Here is a tiny trained network, its code and every weight. The questions are about switching its units off for an input and a target symbol, where a switched-off unit gives its printed mean instead of its output.

import numpy as np


def w(rows, s, z=0):
    codes = np.array(rows[::2]) - 128.0
    scale = np.full(codes.shape[1], s)
    scale[-1] = z or s
    return codes * scale


def f(y):
    return np.maximum(y, 0)


def softmax(a):
    e = np.exp(a - a.max(-1, keepdims=True))
    return e / e.sum(-1, keepdims=True)


def log_softmax(a):
    a = a - a.max(-1, keepdims=True)
    return a - np.log(np.exp(a).sum(-1, keepdims=True))


def net(x, mask):
    ids = ['αδεζηθλφψ'.index(c) for c in x.split()]
    T = len(ids)
    res = E[ids] + P[:T]
    u = 0
    for l in range(2):
        r = res
        for j in range(2):
            rows = slice(4 * j, 4 * j + 4)
            q, k, v = (r @ M[l][rows].T for M in (Q, K, V))
            z = softmax(np.where(np.tri(T) > 0, q @ k.T / 4**0.5, -1e9)) @ v
            o = O[l][rows]
            res = res + np.where(mask[u + j], z, o[:, -1]) @ o[:, :-1]
        u += 2
        y = f(res @ A[l][:, :-1].T + A[l][:, -1])
        res = res + np.where(mask[u : u + 12], y, B[l][:, -1]) @ B[l][:, :-1]
        u += 12
    return log_softmax(res[-1] @ U[:, :-1].T + U[:, -1])


Q, K, V, O, A, B = {}, {}, {}, {}, {}, {}
E = w([
[145,184,65,143],'α',
[183,94,104,14],'δ',
[118,96,212,17],'ε',
[251,128,127,171],'ζ',
[185,131,200,119],'η',
[122,92,218,183],'θ',
[84,144,77,159],'λ',
[141,133,212,76],'φ',
[166,118,197,169],'ψ',
],0.012)
P = w([
[212,255,186,131],'0',
[209,207,74,70],'1',
[134,144,97,92],'2',
[114,85,178,96],'3',
[149,231,103,67],'4',
[67,131,26,186],'5',
],0.0069)
Q[0] = w([
[84,111,125,205],'0.h1',
[227,224,188,64],'0.h1',
[92,152,113,230],'0.h1',
[76,27,55,221],'0.h1',
[135,51,166,82],'0.h2',
[129,2,170,85],'0.h2',
[205,105,138,154],'0.h2',
[111,73,141,147],'0.h2',
],0.0074)
K[0] = w([
[105,176,87,85],'0.h1',
[140,30,195,160],'0.h1',
[88,145,84,77],'0.h1',
[160,252,202,143],'0.h1',
[86,98,66,175],'0.h2',
[123,85,47,151],'0.h2',
[137,152,111,198],'0.h2',
[127,115,79,139],'0.h2',
],0.011)
V[0] = w([
[70,79,136,133],'0.h1',
[79,81,111,142],'0.h1',
[29,103,88,218],'0.h1',
[142,133,93,210],'0.h1',
[162,200,117,165],'0.h2',
[83,89,86,118],'0.h2',
[97,120,134,149],'0.h2',
[247,50,184,214],'0.h2',
],0.012)
O[0] = w([
[151,1,19,250,73],'0.h1',
[147,115,68,169,73],'0.h1',
[153,72,218,173,2],'0.h1',
[76,66,97,15,96],'0.h1',
[136,210,208,39,153],'0.h2',
[174,193,172,178,86],'0.h2',
[185,121,97,83,92],'0.h2',
[55,36,168,110,155],'0.h2',
],0.007,0.015)
A[0] = w([
[8,202,81,141,135],'0.n1',
[98,114,137,89,92],'0.n2',
[96,138,196,243,70],'0.n3',
[169,166,95,70,159],'0.n4',
[128,88,127,183,26],'0.n5',
[55,105,143,224,142],'0.n6',
[173,83,104,254,153],'0.n7',
[44,133,129,123,18],'0.n8',
[166,86,62,103,115],'0.n9',
[138,70,113,171,3],'0.n10',
[80,166,207,149,70],'0.n11',
[97,181,156,101,78],'0.n12',
],0.0097,0.0056)
B[0] = w([
[144,93,221,116,213],'0.n1',
[170,132,147,174,162],'0.n2',
[138,163,126,98,129],'0.n3',
[77,99,91,174,247],'0.n4',
[171,101,146,111,128],'0.n5',
[82,144,56,155,130],'0.n6',
[253,126,83,60,128],'0.n7',
[150,138,204,112,139],'0.n8',
[94,53,36,127,136],'0.n9',
[141,145,80,42,128],'0.n10',
[97,84,141,166,151],'0.n11',
[135,131,139,154,209],'0.n12',
],0.0076,0.015)
Q[1] = w([
[103,172,70,75],'1.h1',
[196,103,69,114],'1.h1',
[104,192,2,66],'1.h1',
[78,121,190,196],'1.h1',
[53,200,104,137],'1.h2',
[86,146,134,173],'1.h2',
[83,158,152,92],'1.h2',
[142,109,143,92],'1.h2',
],0.012)
K[1] = w([
[164,92,61,95],'1.h1',
[176,161,129,106],'1.h1',
[171,70,91,11],'1.h1',
[175,145,149,157],'1.h1',
[112,146,81,218],'1.h2',
[106,158,80,119],'1.h2',
[141,86,162,131],'1.h2',
[162,141,87,120],'1.h2',
],0.013)
V[1] = w([
[125,173,162,147],'1.h1',
[172,70,143,101],'1.h1',
[185,156,139,76],'1.h1',
[144,118,199,80],'1.h1',
[132,119,122,191],'1.h2',
[187,127,3,17],'1.h2',
[172,213,140,222],'1.h2',
[92,152,97,170],'1.h2',
],0.0071)
O[1] = w([
[135,131,88,150,186],'1.h1',
[85,109,182,141,77],'1.h1',
[95,137,186,172,201],'1.h1',
[129,104,89,141,254],'1.h1',
[158,109,156,83,2],'1.h2',
[3,138,167,167,75],'1.h2',
[144,121,94,89,62],'1.h2',
[178,144,150,75,87],'1.h2',
],0.011,0.0053)
A[1] = w([
[108,196,153,164,3],'1.n1',
[145,140,50,138,160],'1.n2',
[132,167,127,187,249],'1.n3',
[56,97,54,156,54],'1.n4',
[59,106,128,28,118],'1.n5',
[66,151,86,157,37],'1.n6',
[79,105,101,202,35],'1.n7',
[193,82,73,137,160],'1.n8',
[41,49,151,119,136],'1.n9',
[125,99,46,132,118],'1.n10',
[59,61,84,171,206],'1.n11',
[108,115,213,250,186],'1.n12',
],0.012,0.0039)
B[1] = w([
[84,75,138,54,202],'1.n1',
[142,173,139,124,173],'1.n2',
[112,120,29,2,234],'1.n3',
[84,137,120,216,178],'1.n4',
[183,89,207,159,254],'1.n5',
[137,121,72,166,211],'1.n6',
[193,122,105,159,143],'1.n7',
[108,107,77,78,142],'1.n8',
[126,185,128,121,209],'1.n9',
[159,119,197,83,151],'1.n10',
[87,128,37,126,194],'1.n11',
[114,176,118,72,209],'1.n12',
],0.0083,0.0062)
U = w([
[142,135,173,1,245],'α',
[39,123,124,90,252],'δ',
[137,182,83,197,118],'ε',
[61,139,254,132,72],'ζ',
[162,168,161,162,97],'η',
[134,13,101,82,41],'θ',
[214,190,111,157,195],'λ',
[187,186,124,146,28],'φ',
[135,83,149,104,42],'ψ',
],0.0097,0.0028)

Each question gives the input, a string of symbols that net reads in full, and the target symbol t.
The units are the heads (4 rows each of Q, K, V and O) and the neurons (one row each of A and B). Each row of codes is followed by its name. A weight is (code - 128) times the scale printed after its matrix; where a second scale follows, it is the last column's (O, A, B and U).
mask holds one flag per unit, layer by layer, with each layer's heads first. A switched-off unit (its flag False) gives its mean, the last column of its rows in O or B, instead of its output. The means were averaged over made-up inputs and are rounded, as every weight is.
A unit's drop is (log p(t) with every unit on - log p(t) with that unit switched off) / (log p(t) with every unit on - log p(t) with every unit switched off).
The circuit of an input: a set's keep is (log p(t) with only the set's units on - log p(t) with every unit switched off) / (log p(t) with every unit on - log p(t) with every unit switched off). Starting from the 12 units with the biggest drops (on a tie, the unit counted first), units are removed one at a time, each time the one whose removal leaves the highest keep (on an exact tie, the one counted first), for as long as the keep stays at least 0.8.
circuit, biggest first: the units of the circuit, biggest drop first
unit that matters most: the unit with the biggest drop
top k neurons: the k neurons with the biggest drops, biggest first
k most important neurons of layer l: the k neurons of layer l with the biggest drops, biggest first
drop when u is switched off: that unit's drop, to one decimal
input δ ζ δ, target ζ: circuit, biggest first : [1.n5 0.h1 1.h2]
input δ ε ζ ζ φ, target ζ: most important neuron of layer 1 : [1.n3]
input θ ζ ε, target ζ: circuit, biggest first : [1.n3 1.n5]
input δ ψ θ ζ, target θ: circuit, biggest first : [0.h1 0.h2]
input λ δ η θ, target α: 3 most important neurons of layer 1 : [1.n12 1.n4 1.n6]
input λ φ δ θ ψ ζ, target α: circuit, biggest first : [1.h2 1.n6 1.n8]
input η δ θ δ, target θ: top 2 neurons : [0.n4 1.n8]
input λ ψ δ α, target α: top 2 neurons : [0.n4 1.n4]
input λ λ δ δ ζ, target α: circuit, biggest first : [1.n3 1.n1 0.h2]
input φ δ δ δ δ ζ, target δ: circuit, biggest first : [1.h2 1.n5 1.n3]
input ε ζ θ ζ, target θ: circuit, biggest first : [0.h2 0.h1]
input ζ θ η ζ δ ψ, target α: 3 most important neurons of layer 1 : [1.n12 1.n4 1.n6]
input ζ ζ δ δ δ λ, target α: 2 most important neurons of layer 0 : [0.n1 0.n8]
input δ ψ δ δ α, target α: unit that matters most : 0.n1
input δ θ δ δ ζ ψ, target α: top 2 neurons : [0.n4 1.n12]
input δ δ φ δ δ δ, target ε: 3 most important neurons of layer 1 : [1.n4 1.n6 1.n7]
input δ ε ζ δ α φ, target α: 2 most important neurons of layer 0 : [0.n4 0.n1]
input λ θ δ δ ζ, target δ: drop when 1.h2 is switched off : 0.5
input ε ζ δ, target ζ: drop when 0.h2 is switched off : 0.2
input δ δ φ ζ λ θ, target α: unit that matters most : 1.h2
input ζ φ ψ θ δ, target θ: drop when 0.h1 is switched off : 0.7
